Each row has a class, written after it.
3, -247, -44, 44, 42, 14, 489, 382, -37, -206, -117, 304, -46, 396, -25, 361, 137, -32, -109, 224, 115, -339, -148, -16, -151, 26, -106, -101, -140, 56, -67, -153
z_288
-310, -69, 180, 243, -90, -115, -372, 34, 18, 135, 149, 28, -126, 125, 354, 150, 98, -11, 65, -108, -75, -2, -24, 19, 155, -328, -114, -7, 59, -8, 175, -111
z_288
206, 25, -75, 186, 70, 343, -294, 285, -93, -56, -172, 578, 10, 361, -6, 407, 375, -75, -155, -326, -5, -129, -265, -101, 59, 42, 80, -507, 385, 73, 209, -63
z_302
-52, 383, -74, -127, -133, -81, 452, -205, 22, 315, -29, -275, 215, -16, -174, 77, 177, -126, -30, -101, 103, -249, -36, 184, -40, -101, -285, 150, -521, -392, -584, -176
z_11
-130, -49, 327, -233, -313, -408, 382, -400, 246, 375, -106, -506, 108, -345, -237, -320, -154, -210, 132, 306, 32, -12, -91, 404, 64, 30, -85, -156, -468, -631, -279, -409
z_18
70, 209, -27, -185, 620, 149, 307, 257, -10, -352, -52, 66, -883, 220, -539, 68, -51, 308, 284, -22, 277, 235, 72, -195, 56, 270, 323, 262, 450, 136, -300, 67
z_579
-1, 313, -320, -385, 282, -13, -393, -113, -104, 95, 99, -741, 262, -590, 417, -315, -91, -43, 156, -249, 6, -35, 478, -56, 269, -84, -286, 400, -476, -311, -115, 357
z_288
-194, 28, -38, 118, -288, -241, 15, -162, 137, 64, 269, -46, 111, -11, 178, 140, 21, -74, 46, -193, -476, -82, -52, 158, 169, 80, -45, -11, 23, 39, 377, 85
z_474
-28, -385, 530, -20, -20, 197, 107, -170, 215, 339, -177, -115, -169, -111, -445, -203, -168, 68, 341, 379, -298, -134, -42, -186, -274, 230, 43, -23, 307, -275, -690, 28
z_872
-340, -159, -216, -66, -198, 65, 90, -138, 47, 265, -46, 23, 44, -241, -261, -203, 10, -371, 438, -295, 32, -227, -44, -349, 200, 117, 153, -372, 204, 212, -205, -105
z_503
-181, -222, 42, 60, -386, -336, 350, 336, 88, 389, -135, 265, 588, 27, 201, -130, -122, -297, -326, 13, -151, -69, 38, 310, 4, 122, -119, 147, -370, -178, -237, -424
z_11
-93, 148, 296, -263, 561, -49, 341, 318, -56, -332, 17, -255, -185, -285, 29, 413, -101, 50, 51, 190, -80, -53, -597, 127, -634, 535, 154, 370, 241, 194, 182, -138
z_768
-204, 485, -45, 40, 116, 303, -155, -269, 300, -246, 35, -385, 178, -145, -408, 101, -66, 156, 419, -154, -245, 189, -10, -55, 294, 304, 69, 253, 21, 384, 47, -426
z_889
-66, -42, -57, -56, 73, -207, -63, 56, -283, 46, 116, 232, -13, -153, -116, 74, 59, 145, 265, -189, -153, -157, -79, -106, 132, 110, -24, 82, 135, 313, 135, -218
z_302
-442, -532, 217, -161, -297, -248, -192, 6, 78, 350, -235, -189, 297, -12, 797, -351, 316, 89, -82, -11, 232, 124, 385, 212, 534, -285, -206, -497, -659, -96, 18, 2
z_907
-288, 138, -39, 105, 162, -166, -215, -308, -65, 150, 172, -296, 43, -111, 39, -194, -187, -410, 348, -163, 62, -99, -36, -171, 378, -24, -51, -393, 25, 42, 114, -55
z_889
-238, -94, -18, -44, 361, 172, -209, 74, 231, 160, 17, 111, 231, -342, 11, 4, 34, -21, 268, -376, -170, -58, -288, 1, -41, 141, -7, 288, 239, -70, 359, -104
z_860
-9, -649, -221, -51, 344, 147, -135, 199, 6, -71, -56, -101, -228, -383, -197, -129, -135, 129, 341, -217, -36, 365, -306, 126, 4, 26, 188, -238, 220, 83, 468, 148
z_474
-156, 29, -87, -240, 352, 99, 14, 400, 7, -439, 162, 115, -258, 51, 336, -71, 183, 313, -37, -30, -107, -321, 116, -115, 40, 282, 83, 273, 32, -79, 341, 507
z_889
-63, -323, -249, -148, 140, -71, 706, -135, -345, 101, 305, -406, -140, 230, -185, 255, -284, -36, -572, 388, 312, -91, 174, 162, -256, -432, -245, 371, -327, 394, -732, 544
z_872
-344, 152, 150, -49, -429, -345, 246, -399, -35, -115, 84, -406, -256, 165, -171, -270, -96, 160, 188, 291, -266, -143, -72, 101, -62, 219, 156, -168, -74, -163, 268, -56
z_872
279, -146, -196, -257, 287, 115, 252, 559, -114, 63, -138, -36, -165, -351, 75, 172, -32, -10, 0, -156, -109, -51, 18, 126, -239, 311, -29, 336, -158, -311, -718, 219
z_302
88, 44, 52, 137, 577, -588, -103, -124, 75, 132, 117, -6, -58, -20, 240, -126, -396, -398, 357, 239, 9, -35, -151, -145, 83, -333, -235, 57, -72, 139, -11, -183
z_503
-65, -575, 268, -190, 275, -269, 12, -274, -28, 104, 195, -53, -273, -77, 433, 205, 46, 259, -344, 125, -27, 151, -318, 241, 36, -312, 21, 146, 272, 457, 359, 224
z_768
-60, 52, 124, -453, 389, -247, -58, -380, 282, -70, 120, -269, 298, -340, 195, -62, -35, -6, -186, -117, -22, -65, -154, 348, 33, -26, -101, 266, -216, -133, 716, 225
z_503
-756, 110, -183, -278, -404, -61, -30, -159, -174, -6, 49, -347, 286, 1, 251, -302, 181, 1, 12, -263, 110, -557, 2, -296, 73, 242, 56, -388, -59, 364, 214, 499
z_872
434, -602, -176, 23, 196, 25, 57, -409, -15, 53, -395, -160, -543, 229, -354, 220, -191, 463, -22, 308, 236, 563, -78, 155, -108, -78, 1, 106, 159, -226, -436, -96
z_474
-380, -76, 324, -187, 161, -101, 430, -229, -35, 170, 182, -200, -207, 29, 78, 157, -303, 41, 25, 300, 32, -175, 58, 40, -271, 438, 59, 631, 272, -62, -127, -291
z_302
-315, 215, -409, -165, 61, -314, -418, 108, 469, -142, -98, -149, 357, 52, -203, -417, 163, 37, 306, -13, 227, -138, -55, -235, 119, -170, -61, -293, -195, 167, 296, -2
z_477
61, -155, -168, -17, -327, 550, 103, 266, -130, 235, 99, -87, -142, -275, -505, -12, -56, 52, 352, -287, -101, 81, 332, -212, -63, 14, 113, 48, 256, 328, -671, 233
z_474
-536, -601, 350, 154, 421, 77, 130, -514, 280, 353, 187, -203, -65, 24, 67, 306, -316, -363, 177, -219, -50, -206, -399, 104, 61, -64, -102, -46, 255, 39, 44, 168
z_477
-98, 373, -407, -223, -33, 220, -94, 461, 88, 20, 54, -252, 333, -565, -99, -352, -77, -287, 409, -319, -161, -60, 182, -204, -40, 200, 83, 126, -109, 150, -215, 65
z_503
-37, 634, 8, 152, -446, 116, -242, -32, 23, -10, 152, 15, -56, -343, -428, -161, 283, -159, 235, -105, -102, -51, 397, -216, 275, -3, 144, 20, -97, -405, -114, -372
z_474
-323, 313, 191, 176, -189, 86, -182, -212, 406, 260, 95, -266, 384, -253, 384, 285, 9, -469, 157, -182, -267, -81, -249, -45, -175, 431, -34, -65, 387, -302, -47, -117
z_579
-154, -108, 219, 61, -96, 244, -139, 206, -117, 173, -170, -59, -263, -266, -230, -246, -75, 116, 449, -231, 70, 212, -98, -147, -8, 163, 258, -121, 308, 209, -239, -225
z_288
899, -163, -270, 370, -175, -472, -398, -294, -194, 239, -273, 77, -491, 84, -399, -495, -499, -416, 405, 320, 286, 417, 141, -105, 238, -873, 48, -661, -53, -502, -352, -465
z_11
-464, -106, -96, 150, 1, 142, -18, -247, 18, -78, 5, -167, 101, 274, -96, 3, 171, 143, 27, -120, -293, -101, -292, 58, 410, 172, 8, -477, -40, 180, 369, 57
z_477
-14, -361, 162, 116, 10, -113, 190, 51, 106, 66, 174, 283, -35, -47, 393, 312, 212, -249, -142, 3, 66, -225, -77, 202, 32, -354, -119, -82, -212, -278, 130, 59
z_907
-461, -338, 104, -183, -59, 230, 170, 96, -344, -42, 209, -44, -123, -179, 350, 145, 38, 146, -437, -15, 73, -204, -40, 242, 375, -55, 89, 119, -37, 166, 179, 72
z_503
344, -6, 111, -162, 488, -75, 125, -290, 293, -103, -346, 94, 112, 174, 450, 407, 343, -14, -306, 229, 386, -139, -440, -82, -242, 216, -105, -268, 259, -269, 177, -83
z_11
-167, 65, 312, 48, 47, 291, 9, -97, -102, 477, 88, -196, 16, -122, -166, 198, -49, -184, 108, -313, -72, 139, -19, 92, 428, 48, -62, -231, 301, 122, -521, -101
z_579
-36, -126, 148, -1, 141, -481, 666, 228, -244, 246, 33, 401, 30, 52, 331, 260, 61, -87, -842, 156, 327, -57, -155, 268, -160, 27, -93, 520, -189, 17, -519, -140
z_11
735, 19, 635, 12, -273, 320, 148, 182, -299, 166, -86, 401, -263, 28, -501, -370, -209, 264, -638, 211, 318, 110, 393, 207, 178, -206, 137, 78, 0, -178, -802, 202
z_872
-315, 433, -148, -21, -17, -368, 136, 314, 213, -385, 28, -234, -110, 360, -753, -182, -187, 184, 417, 365, 122, 31, -6, -28, -32, 15, -82, 72, -395, 197, -63, -471
z_768
-124, -175, 9, -290, 40, -66, 444, -149, 17, 164, 196, -127, -120, 80, -24, -212, -33, 90, -289, 227, 56, -219, 418, 114, 157, -163, -95, 466, -340, -151, -407, 295
z_889
-255, 65, 187, 96, -768, -36, -334, -414, 63, 259, 79, -13, 127, -2, -284, -573, -54, -17, -20, -129, -94, 51, 240, 125, 210, -291, 230, -203, -120, -114, 242, 54
z_907
-318, -595, 160, 223, 81, -137, 113, 58, -291, -114, -111, 423, -231, 399, 668, -216, 356, 275, -101, 20, 52, -157, 106, -143, 369, 208, -117, -390, -226, -189, 489, 174
z_288
7, 73, -276, 69, 391, 27, 99, -242, 48, 185, 80, -184, 77, -162, -142, 72, -117, -422, 131, -162, -4, -88, -62, -100, 10, 65, -59, 109, 40, -236, -216, 0
z_477
-25, 293, -206, 297, -89, 400, -106, -248, 146, 307, -38, -114, 114, -113, 362, 305, -95, -579, 21, -384, 100, -207, -273, -183, 210, 338, 28, -272, 482, -389, -362, -125
z_860
-305, 318, -96, -258, 72, 66, -149, -611, 517, -19, 65, -822, -28, -316, -181, -215, 168, 49, 549, 69, 38, 59, -120, 39, 275, -52, -34, -249, -81, -439, 250, -129
z_579
-326, 152, 358, -264, -263, 101, -284, 103, 59, 301, -21, -402, 330, -389, -134, -265, 19, 109, 182, -312, -350, 269, 406, 340, 522, -1, -29, -2, -353, 34, 60, -305
z_860
-446, 268, 193, -114, 104, 5, 393, 417, 116, -153, -59, 111, -6, 87, 91, 505, 257, 0, 45, -63, 153, -164, -75, -36, -21, 425, 39, 234, 65, 289, -161, -506
z_18
-10, 36, 1, -22, 230, -83, -194, 44, -158, -22, 181, 12, -153, -1, 248, 120, -2, -56, 79, -52, 144, 66, 193, -51, 365, -204, -8, -71, 90, 304, 232, -231
z_302
286, -308, 72, 249, -178, 256, 94, 43, -157, 218, 144, -113, -377, 208, 385, 405, -223, -231, -303, -59, 232, 103, 95, 281, 43, -272, -44, -251, 212, -317, -432, 226
z_477
-396, 6, 422, -482, 172, -44, 181, -341, 130, 251, -316, -186, 243, 103, -152, 396, -90, 168, -217, -118, 147, -78, -402, 385, 48, 374, 134, 360, 294, 230, 32, -602
z_889
86, 38, -248, 185, 166, -156, 558, 385, 103, -128, 210, 166, -4, 203, 169, 621, -71, -206, -332, 157, 142, -31, -125, 128, -292, 56, -128, 435, 66, 149, -356, -168
z_872
-69, 271, 594, 40, 62, 13, 14, -386, 251, 14, 91, 420, -374, 437, -535, -157, 316, 122, -231, 53, 515, 49, 228, -110, 351, -308, 202, -174, 209, 99, 305, -127
z_474
104, 128, -230, -154, -45, 211, -45, 93, -7, -333, -178, -190, -442, 63, -376, -346, -251, -11, 268, -60, 372, 96, 161, -149, 75, -35, 333, -273, 59, -36, -62, 240
z_579
-18, 49, -16, -141, -196, -214, -55, 207, 1, 18, -15, -37, 297, -181, -315, -383, -240, 195, 316, 1, -265, -245, 150, -92, -13, 4, -88, 246, -287, 338, -300, 99
z_477
-190, 207, -129, -228, 43, -76, -315, -824, 149, 60, 27, -580, 304, -90, -42, -237, -114, -169, 111, -54, -17, -120, 75, -66, 130, -276, -91, -109, -224, 34, 503, 204
z_860
8, -372, 12, -104, -105, -37, 13, 25, 61, -201, -111, -11, -176, -366, 38, -367, -13, 1, 72, 117, -102, 93, -27, 6, 205, 189, 296, -207, -50, -144, 313, -105
z_768
230, 352, -202, -41, 315, -107, 245, 688, -81, -237, 178, 164, -2, 234, 292, 138, -27, 129, -412, 215, 141, 47, 98, 49, -286, 136, -126, 594, -49, 148, -176, 88
z_768
-420, -142, -36, 152, -508, 216, -398, -664, -15, 403, 2, -97, 358, -180, 335, -29, 343, -408, -196, 89, -96, -526, -139, -363, 103, -119, 22, -478, 222, -341, 111, 83
z_474
-325, 274, -422, -166, -186, -43, 165, 370, -390, -34, 45, -238, 38, -339, 217, -4, -33, -53, 335, -524, -164, -34, 231, -101, -44, 248, 219, 427, -124, 563, -164, -99
z_477
-351, 348, -541, 46, -381, 70, 159, 82, 21, -287, 294, -145, 238, -22, -340, -22, 290, 177, -146, 157, -140, -106, 49, -100, -262, 132, 55, 288, -90, 123, 174, -8
z_872
26, -486, 193, 74, 311, 79, 51, -150, -42, 247, -270, -219, -456, 279, -90, 215, -144, 196, 130, 104, -65, 256, -453, 239, -271, -50, -89, -183, 166, -231, -353, 137
z_18
-296, 69, -109, -269, 420, 142, 383, -87, -84, -76, -169, -300, -313, 82, -423, 0, -48, 210, 42, -42, 143, 18, -164, -2, 110, 300, 120, 175, -29, 176, -344, 60
z_18
300, 264, 517, 227, -109, -366, 226, 120, 35, 136, 52, 608, -402, 180, -345, -150, 146, -86, 41, 50, 150, -68, -59, -40, -42, -147, 48, -37, 6, -190, -316, -270
z_768
-220, 254, -128, -4, 579, 320, 197, 538, -108, -127, 177, -147, -106, 16, -6, 343, 17, -135, -189, -177, 30, 40, 162, 29, 98, 269, -77, 301, -88, -16, -283, 213
z_474
170, 270, -30, 19, -3, 57, 7, -45, -30, 83, -24, -177, -347, -69, -616, -179, -136, 92, 255, -181, 47, 335, 160, 130, 254, -159, 40, 77, -137, -182, -536, -27
z_579
-497, 132, -69, -122, -386, 247, 147, 50, -79, -80, -235, -426, -79, -208, -206, -96, 407, 436, 225, 66, -76, 46, -126, -130, -102, 352, 190, -10, -146, 217, -316, -274
z_288
101, 43, 122, -162, -580, 81, -162, -59, -229, 201, -147, -150, -151, 531, -473, -411, -170, -86, -531, -161, 72, 364, 548, 356, 671, -66, 314, -823, 7, -79, -61, 204
z_889
222, 7, -93, 205, 319, -203, -135, 498, 144, -80, 137, 619, 160, -355, 103, -7, 145, -296, 161, -281, -295, -73, -259, -38, -174, 33, 4, 90, 90, -210, 548, -57
z_860
-126, 295, 72, -419, 264, 247, 18, 48, -116, -41, -93, -316, -4, -168, -494, 9, -88, 272, -35, -205, 61, 11, 195, 12, 422, 336, 78, 264, -9, 328, -527, 15
z_889
-394, 403, -93, -117, -661, -53, -3, 0, -135, -77, 54, -168, -92, -424, -17, -153, 331, 180, 76, -331, -301, 94, 230, -99, -349, 242, 335, 593, -207, 210, -121, -21
z_768
-323, 582, -106, 238, -311, -43, -145, -364, 96, -203, 235, -318, 162, -130, -160, -358, -107, -48, 363, 73, -275, -255, -246, -209, 83, 184, 85, -50, -12, 50, 451, -183
z_288
-266, 270, -297, -89, -43, -196, -204, -185, 334, -84, -309, 230, 518, 423, 700, -153, 322, -494, -206, -274, 432, -434, -151, -275, -32, -164, 35, -297, -219, 149, 673, -2
z_768
187, -73, -129, 9, 181, -59, 505, 57, -1, 43, 208, -215, -110, 247, -649, 0, -235, 135, -146, 576, 271, 214, 385, 221, 154, -322, -305, 296, -362, -132, -602, -278
z_872
501, -311, 560, 12, 297, -277, 239, 102, 233, -31, -63, 857, 52, 303, 616, 298, 519, 184, -365, 33, 3, -32, 94, 49, -116, 40, -211, -33, 68, 1, 476, 152
z_860
